Below are the code and all the weights of a small trained network. Each question names an input and a class and asks about switching units off, where a switched-off unit gives its printed mean instead of its output.

import numpy as np


def w(rows, s, z=0):
    codes = np.array(rows[::2]) - 128.0
    scale = np.full(codes.shape[1], s)
    scale[-1] = z or s
    return codes * scale


def f(y):
    return np.maximum(y, 0)


def log_softmax(a):
    a = a - a.max(-1, keepdims=True)
    return a - np.log(np.exp(a).sum(-1, keepdims=True))


def net(x, mask):
    res = np.array(x, float).reshape(1, 5) / 4 @ E
    y = f(res @ A[0][:, :-1].T + A[0][:, -1])
    res = res + np.where(mask, y, B[0][:, -1]) @ B[0][:, :-1]
    return log_softmax(res[-1] @ U[:, :-1].T + U[:, -1])


A, B = {}, {}
E = w([
[49,24,142,145,84,16,89,60,230],'x0',
[1,211,99,23,172,115,226,97,150],'x1',
[168,47,118,24,37,109,161,148,108],'x2',
[140,238,55,161,117,59,113,114,78],'x3',
[72,161,246,128,226,107,40,139,25],'x4',
],0.0087)
A[0] = w([
[129,160,106,102,108,146,189,122,117,82],'n1',
[126,84,178,199,108,107,74,118,183,132],'n2',
[94,122,122,169,183,100,89,132,80,159],'n3',
[184,74,130,130,55,118,127,171,146,90],'n4',
[172,84,108,133,72,148,135,176,174,162],'n5',
[180,66,103,131,81,157,150,126,160,129],'n6',
[148,187,63,177,77,106,117,101,129,153],'n7',
[171,103,109,124,113,115,117,162,162,116],'n8',
[153,110,58,166,129,119,116,102,190,156],'n9',
[115,187,140,134,181,131,155,150,127,135],'n10',
[165,172,35,171,115,96,130,148,174,179],'n11',
[215,140,109,173,159,253,125,191,145,172],'n12',
[109,86,123,219,133,115,47,130,72,138],'n13',
[131,141,101,130,109,117,174,143,172,148],'n14',
[158,174,141,120,128,118,81,176,25,178],'n15',
[133,183,146,142,180,161,111,112,49,186],'n16',
[171,113,115,138,74,148,108,96,165,84],'n17',
[130,217,117,150,184,143,153,145,136,255],'n18',
[166,100,139,152,64,145,166,113,147,75],'n19',
[106,190,124,140,181,171,130,88,81,116],'n20',
[96,106,217,64,123,148,147,164,141,131],'n21',
[132,98,152,129,92,87,109,175,69,137],'n22',
[134,80,119,139,74,169,154,136,131,181],'n23',
],0.013,0.0058)
B[0] = w([
[165,179,109,187,148,62,141,4,73,165],'n1',
[193,156,134,156,225,92,23,70,13,230],'n2',
[65,178,127,102,189,119,191,123,49,205],'n3',
[107,80,119,118,47,168,149,28,130,212],'n4',
[120,140,105,131,72,234,73,40,197,213],'n5',
[122,142,72,85,56,240,105,60,170,211],'n6',
[166,231,27,166,73,176,237,172,118,201],'n7',
[45,155,121,103,77,182,153,72,155,173],'n8',
[172,175,80,150,165,99,167,70,70,201],'n9',
[31,227,65,99,93,136,121,128,159,195],'n10',
[151,246,85,146,50,132,240,129,135,211],'n11',
[150,91,219,26,230,177,37,81,1,254],'n12',
[107,194,143,99,167,27,145,87,43,223],'n13',
[95,148,70,90,25,97,179,184,145,171],'n14',
[215,147,39,178,194,22,231,179,33,241],'n15',
[109,220,139,86,208,66,147,143,87,238],'n16',
[40,129,79,113,73,108,76,115,66,181],'n17',
[13,221,140,73,135,101,165,74,134,237],'n18',
[72,139,95,104,59,212,133,137,195,180],'n19',
[45,207,199,117,168,133,126,14,98,211],'n20',
[176,33,65,87,130,177,210,192,174,196],'n21',
[123,130,45,160,179,95,136,135,135,189],'n22',
[88,75,68,109,91,217,83,90,168,192],'n23',
],0.0076,0.016)
U = w([
[151,92,161,82,179,149,91,160,110,181],'0',
[180,167,76,170,131,74,181,154,108,148],'1',
[166,168,151,139,119,164,95,156,110,92],'2',
[116,77,78,108,93,137,153,197,178,89],'3',
[99,171,167,128,156,99,100,103,100,136],'4',
[233,186,202,178,59,154,62,252,198,3],'5',
[82,160,72,115,77,191,172,138,174,154],'6',
[187,100,105,156,109,150,77,79,129,82],'7',
],0.014,0.0077)

Each question gives the input, the list of numbers given to net, and the class t.
The units are the neurons (one row each of A and B). Each row of codes is followed by its name. A weight is (code - 128) times the scale printed after its matrix; where a second scale follows, it is the last column's (A, B and U).
mask holds one flag per neuron, in row order. A switched-off neuron (its flag False) gives its mean, the last column of its row in B, instead of its output. The means were averaged over made-up inputs and are rounded, as every weight is.
A unit's drop is (log p(t) with every unit on - log p(t) with that unit switched off) / (log p(t) with every unit on - log p(t) with every unit switched off).
The circuit of an input: a set's keep is (log p(t) with only the set's units on - log p(t) with every unit switched off) / (log p(t) with every unit on - log p(t) with every unit switched off). Starting from the 12 units with the biggest drops (on a tie, the unit counted first), units are removed one at a time, each time the one whose removal leaves the highest keep (on an exact tie, the one counted first), for as long as the keep stays at least 0.8.
circuit, biggest first: the units of the circuit, biggest drop first
most important unit: the unit with the biggest drop
top k neurons: the k neurons with the biggest drops, biggest first
drop of u: that unit's drop, to one decimal
input [3,2,5,4,3], class 1: circuit, biggest first -> (n12 n5)
input [-1,-7,-3,8,6], class 1: circuit, biggest first -> (n15)
input [-7,-5,-8,3,-8], class 6: top 3 neurons -> (n7 n11 n2)
input [-3,8,-8,-3,-4], class 4: top 3 neurons -> (n20 n1 n6)
input [0,5,4,8,5], class 1: top 4 neurons -> (n15 n12 n2 n5)
input [7,8,-6,6,-7], class 1: top 3 neurons -> (n9 n6 n5)
input [6,-2,8,-7,2], class 6: top 2 neurons -> (n12 n21)
input [4,8,2,7,-6], class 1: top 3 neurons -> (n1 n5 n6)
input [-2,-1,8,3,2], class 1: top 2 neurons -> (n15 n12)
input [5,-6,3,1,8], class 1: top 2 neurons -> (n12 n15)
input [4,-2,-5,-5,-5], class 7: top 2 neurons -> (n2 n18)
input [-5,-3,4,-6,-1], class 7: top 2 neurons -> (n12 n18)
input [4,-7,2,2,8], class 1: top 2 neurons -> (n15 n12)
input [-3,6,8,-8,3], class 3: most important unit -> n21
input [-3,-8,-5,0,-3], class 4: top 2 neurons -> (n12 n13)
input [0,1,-3,-7,2], class 0: drop of n21 -> 0.1
input [3,2,-4,8,1], class 1: drop of n12 -> 0.2
input [7,4,-6,-6,2], class 0: drop of n21 -> 0.2
